Below is a small trained network, with its code and all its weights. Each question gives an input and a target symbol and asks what happens when units are switched off, that is, made to give their printed mean instead of their output.

import numpy as np


def w(rows, s, z=0):
    codes = np.array(rows[::2]) - 128.0
    scale = np.full(codes.shape[1], s)
    scale[-1] = z or s
    return codes * scale


def norm(h):
    return h / np.sqrt((h * h).mean(-1, keepdims=True) + 1e-5)


def f(y):
    return np.maximum(y, 0)


def softmax(a):
    e = np.exp(a - a.max(-1, keepdims=True))
    return e / e.sum(-1, keepdims=True)


def log_softmax(a):
    a = a - a.max(-1, keepdims=True)
    return a - np.log(np.exp(a).sum(-1, keepdims=True))


def net(x, mask):
    ids = ['Ξαεζηλστψω'.index(c) for c in x.split()]
    T = len(ids)
    res = E[ids] + P[:T]
    u = 0
    for l in range(3):
        q, k, v = (norm(res) @ M[l].T for M in (Q, K, V))
        z = softmax(np.where(np.tri(T) > 0, q @ k.T / 3**0.5, -1e9)) @ v
        res = res + np.where(mask[u], z, O[l][:, -1]) @ O[l][:, :-1]
        u += 1
        y = f(norm(res) @ A[l][:, :-1].T + A[l][:, -1])
        res = res + np.where(mask[u : u + 8], y, B[l][:, -1]) @ B[l][:, :-1]
        u += 8
    return log_softmax(norm(res)[-1] @ U[:, :-1].T + U[:, -1])


Q, K, V, O, A, B = {}, {}, {}, {}, {}, {}
E = w([
[174,114,10],'Ξ',
[142,102,110],'α',
[149,92,146],'ε',
[166,116,43],'ζ',
[164,99,163],'η',
[161,86,167],'λ',
[190,97,137],'σ',
[192,110,147],'τ',
[165,92,155],'ψ',
[148,91,149],'ω',
],0.013)
P = w([
[117,127,111],'0',
[3,124,138],'1',
[137,97,126],'2',
[185,108,194],'3',
[99,162,136],'4',
[122,114,153],'5',
[105,73,48],'6',
[114,163,130],'7',
[141,125,121],'8',
[105,87,78],'9',
],0.025)
Q[0] = w([
[136,233,92],'L0H0',
[218,235,113],'L0H0',
[84,60,2],'L0H0',
],0.0077)
K[0] = w([
[54,111,1],'L0H0',
[51,62,170],'L0H0',
[131,253,98],'L0H0',
],0.0091)
V[0] = w([
[2,116,144],'L0H0',
[73,132,29],'L0H0',
[141,208,135],'L0H0',
],0.0098)
O[0] = w([
[167,165,254,28],'L0H0',
[11,77,230,4],'L0H0',
[127,107,69,14],'L0H0',
],0.0093,0.0034)
A[0] = w([
[77,68,84,112],'L0N0',
[206,143,190,182],'L0N1',
[72,207,129,244],'L0N2',
[150,104,184,105],'L0N3',
[120,100,106,69],'L0N4',
[189,121,92,161],'L0N5',
[129,251,103,253],'L0N6',
[164,89,50,161],'L0N7',
],0.012,0.0049)
B[0] = w([
[145,145,46,172],'L0N0',
[139,23,131,217],'L0N1',
[16,20,154,177],'L0N2',
[184,221,18,155],'L0N3',
[130,162,120,139],'L0N4',
[110,87,130,229],'L0N5',
[39,2,213,183],'L0N6',
[84,188,146,255],'L0N7',
],0.0072,0.0088)
Q[1] = w([
[82,36,70],'L1H0',
[210,254,241],'L1H0',
[94,56,242],'L1H0',
],0.0081)
K[1] = w([
[84,121,187],'L1H0',
[245,170,154],'L1H0',
[127,234,148],'L1H0',
],0.011)
V[1] = w([
[68,121,174],'L1H0',
[141,114,61],'L1H0',
[86,1,59],'L1H0',
],0.012)
O[1] = w([
[100,136,172,187],'L1H0',
[140,181,4,121],'L1H0',
[154,206,158,248],'L1H0',
],0.014,0.013)
A[1] = w([
[206,88,155,31],'L1N0',
[210,61,109,103],'L1N1',
[74,178,59,209],'L1N2',
[235,134,191,252],'L1N3',
[230,138,154,96],'L1N4',
[99,8,233,184],'L1N5',
[1,159,120,107],'L1N6',
[202,110,141,83],'L1N7',
],0.0097,0.0034)
B[1] = w([
[65,113,81,154],'L1N0',
[107,194,37,149],'L1N1',
[215,74,122,191],'L1N2',
[177,94,104,254],'L1N3',
[134,250,119,188],'L1N4',
[69,59,141,249],'L1N5',
[171,182,254,171],'L1N6',
[109,197,80,157],'L1N7',
],0.0076,0.0078)
Q[2] = w([
[6,77,139],'L2H0',
[116,186,238],'L2H0',
[239,191,221],'L2H0',
],0.012)
K[2] = w([
[170,134,211],'L2H0',
[60,216,135],'L2H0',
[77,250,83],'L2H0',
],0.013)
V[2] = w([
[121,139,254],'L2H0',
[57,36,129],'L2H0',
[194,67,142],'L2H0',
],0.009)
O[2] = w([
[218,55,13,123],'L2H0',
[111,197,2,3],'L2H0',
[104,179,93,104],'L2H0',
],0.0089,0.0044)
A[2] = w([
[192,93,4,254],'L2N0',
[75,105,118,104],'L2N1',
[194,144,120,151],'L2N2',
[190,152,169,153],'L2N3',
[211,76,131,130],'L2N4',
[166,55,150,215],'L2N5',
[131,141,107,86],'L2N6',
[188,155,194,121],'L2N7',
],0.016,0.007)
B[2] = w([
[96,245,73,229],'L2N0',
[90,182,140,149],'L2N1',
[176,110,79,208],'L2N2',
[135,104,108,245],'L2N3',
[138,151,103,202],'L2N4',
[73,125,44,255],'L2N5',
[91,156,115,133],'L2N6',
[122,86,123,254],'L2N7',
],0.013,0.0085)
U = w([
[106,216,99,129],'Ξ',
[224,138,102,73],'α',
[64,54,119,133],'ε',
[166,110,100,2],'ζ',
[169,204,245,170],'η',
[173,122,100,69],'λ',
[20,170,197,225],'σ',
[142,126,156,95],'τ',
[128,248,99,171],'ψ',
[116,165,108,118],'ω',
],0.015,0.007)

Each question gives the input, a string of symbols that net reads in full, and the target symbol t.
The units are the heads (3 rows each of Q, K, V and O) and the neurons (one row each of A and B). Each row of codes is followed by its name. A weight is (code - 128) times the scale printed after its matrix; where a second scale follows, it is the last column's (O, A, B and U).
mask holds one flag per unit, layer by layer, with each layer's heads first. A switched-off unit (its flag False) gives its mean, the last column of its rows in O or B, instead of its output. The means were averaged over made-up inputs and are rounded, as every weight is.
A unit's drop is (log p(t) with every unit on - log p(t) with that unit switched off) / (log p(t) with every unit on - log p(t) with every unit switched off).
The circuit of an input: a set's keep is (log p(t) with only the set's units on - log p(t) with every unit switched off) / (log p(t) with every unit on - log p(t) with every unit switched off). Starting from the 12 units with the biggest drops (on a tie, the unit counted first), units are removed one at a time, each time the one whose removal leaves the highest keep (on an exact tie, the one counted first), for as long as the keep stays at least 0.8.
circuit, biggest first: the units of the circuit, biggest drop first
most important unit: the unit with the biggest drop
k most important neurons: the k neurons with the biggest drops, biggest first
top k neurons in layer l: the k neurons of layer l with the biggest drops, biggest first
input τ σ τ ω, target ψ: circuit, biggest first : (L1H0, L0H0)
input α λ σ ψ σ σ λ ω, target σ: 3 most important neurons : (L0N2, L1N5, L2N2)
input σ σ σ λ σ ψ ω σ η σ, target ψ: most important unit : L0H0
input λ σ ψ, target ε: top 3 neurons in layer 2 : (L2N5, L2N0, L2N2)
input ε α σ Ξ σ σ τ η, target σ: top 2 neurons in layer 0 : (L0N2, L0N6)
input ω σ σ ω, target ψ: 2 most important neurons : (L1N3, L2N0)
input σ Ξ ω α η α σ ψ, target σ: 2 most important neurons : (L0N6, L0N2)
input σ σ τ ε α ω λ, target σ: 4 most important neurons : (L1N6, L1N3, L0N7, L1N4)
input τ σ λ τ α σ λ τ ψ, target α: top 3 neurons in layer 1 : (L1N6, L1N4, L1N5)
input σ σ σ τ, target ψ: 2 most important neurons : (L0N6, L1N1)
input ψ σ τ α λ τ, target σ: 3 most important neurons : (L0N6, L1N3, L0N2)
input λ λ σ ψ λ ζ, target ε: top 3 neurons in layer 0 : (L0N7, L0N6, L0N2)
input ε σ ω λ τ σ ψ σ, target ε: circuit, biggest first : (L2H0, L0N6)
input λ σ τ, target ε: 4 most important neurons : (L0N7, L0N2, L0N1, L0N5)
input ε σ σ λ σ ω τ, target ψ: circuit, biggest first : (L2N0)
input λ τ λ Ξ ψ σ, target ε: 2 most important neurons : (L0N2, L0N7)
input ε η τ Ξ σ, target σ: top 3 neurons in layer 0 : (L0N2, L0N6, L0N0)
input σ η σ σ ψ η ψ λ τ ε, target α: 2 most important neurons : (L1N5, L2N5)
input τ ε ω, target α: top 3 neurons in layer 1 : (L1N5, L1N6, L1N2)
input σ α ε τ Ξ τ, target η: circuit, biggest first : (L2H0)
input σ σ σ α, target ψ: top 2 neurons in layer 0 : (L0N6, L0N2)
